Here is a tiny trained network, its code and every weight. The questions are about switching its units off for an input and a class, where a switched-off unit gives its printed mean instead of its output.

import numpy as np


def w(rows, s, z=0):
    codes = np.array(rows[::2]) - 128.0
    scale = np.full(codes.shape[1], s)
    scale[-1] = z or s
    return codes * scale


def f(y):
    return np.maximum(y, 0)


def log_softmax(a):
    a = a - a.max(-1, keepdims=True)
    return a - np.log(np.exp(a).sum(-1, keepdims=True))


def net(x, mask):
    res = np.array(x, float).reshape(1, 5) / 4 @ E
    y = f(res @ A[0][:, :-1].T + A[0][:, -1])
    res = res + np.where(mask, y, B[0][:, -1]) @ B[0][:, :-1]
    return log_softmax(res[-1] @ U[:, :-1].T + U[:, -1])


A, B = {}, {}
E = w([
[122,118,88,9],'x0',
[129,128,128,128],'x1',
[202,92,221,88],'x2',
[193,46,73,149],'x3',
[128,127,128,128],'x4',
],0.012)
A[0] = w([
[154,110,142,177,110],'N1',
[97,138,159,105,196],'N2',
[116,125,164,254,137],'N3',
[108,98,134,51,109],'N4',
[122,173,172,116,93],'N5',
[171,79,236,119,142],'N6',
[92,195,80,125,141],'N7',
[130,83,148,99,131],'N8',
[127,135,168,111,107],'N9',
[197,22,68,151,9],'N10',
[115,166,121,78,101],'N11',
[135,121,89,68,73],'N12',
[180,124,174,105,134],'N13',
[156,117,191,84,147],'N14',
[143,120,61,65,102],'N15',
[78,164,62,166,141],'N16',
[89,89,78,147,156],'N17',
[51,152,198,139,1],'N18',
],0.016,0.003)
B[0] = w([
[155,168,157,113,181],'N1',
[105,129,136,162,164],'N2',
[216,165,143,76,241],'N3',
[163,153,161,86,192],'N4',
[82,132,129,164,165],'N5',
[146,69,92,106,250],'N6',
[124,45,78,191,182],'N7',
[120,122,143,152,172],'N8',
[71,99,99,165,158],'N9',
[3,156,195,173,245],'N10',
[145,173,176,102,167],'N11',
[176,156,138,114,183],'N12',
[161,86,66,168,198],'N13',
[110,106,65,146,205],'N14',
[188,171,149,70,200],'N15',
[134,100,85,137,200],'N16',
[126,96,84,150,181],'N17',
[86,149,209,133,176],'N18',
],0.013,0.015)
U = w([
[118,84,47,115,68],'0',
[201,240,173,72,45],'1',
[8,179,191,113,251],'2',
],0.016,0.0031)

Each question gives the input, the list of numbers given to net, and the class t.
The units are the neurons (one row each of A and B). Each row of codes is followed by its name. A weight is (code - 128) times the scale printed after its matrix; where a second scale follows, it is the last column's (A, B and U).
mask holds one flag per neuron, in row order. A switched-off neuron (its flag False) gives its mean, the last column of its row in B, instead of its output. The means were averaged over made-up inputs and are rounded, as every weight is.
A unit's drop is (log p(t) with every unit on - log p(t) with that unit switched off) / (log p(t) with every unit on - log p(t) with every unit switched off).
The circuit of an input: a set's keep is (log p(t) with only the set's units on - log p(t) with every unit switched off) / (log p(t) with every unit on - log p(t) with every unit switched off). Starting from the 12 units with the biggest drops (on a tie, the unit counted first), units are removed one at a time, each time the one whose removal leaves the highest keep (on an exact tie, the one counted first), for as long as the keep stays at least 0.8.
units of the circuit, in order: the units of the circuit, biggest drop first
top k neurons: the k neurons with the biggest drops, biggest first
drop of u: that unit's drop, to one decimal
input [-7,5,2,8,4], class 2: units of the circuit, in order -> N10
input [7,2,7,0,-4], class 0: top 4 neurons -> N14, N13, N3, N6
input [3,-7,0,4,0], class 2: top 2 neurons -> N3, N10
input [-4,8,1,-3,7], class 1: top 2 neurons -> N10, N3
input [5,-4,-4,7,1], class 2: top 2 neurons -> N10, N3
input [-4,1,7,-6,6], class 0: top 2 neurons -> N6, N10
input [2,4,-7,-6,3], class 0: top 3 neurons -> N7, N10, N16
input [2,-7,1,2,3], class 1: top 3 neurons -> N7, N10, N6
input [-8,-8,-3,8,-8], class 1: top 2 neurons -> N3, N1
input [-8,-7,8,5,8], class 0: top 2 neurons -> N6, N13
input [6,-6,-8,-8,1], class 0: top 2 neurons -> N7, N10
input [-3,-3,5,-3,-7], class 0: drop of N10 -> 0.2
input [8,6,-5,-6,8], class 1: drop of N11 -> 0.3
input [-4,0,4,6,-3], class 2: drop of N10 -> 1.9
input [-5,3,-3,0,-4], class 1: units of the circuit, in order -> N3
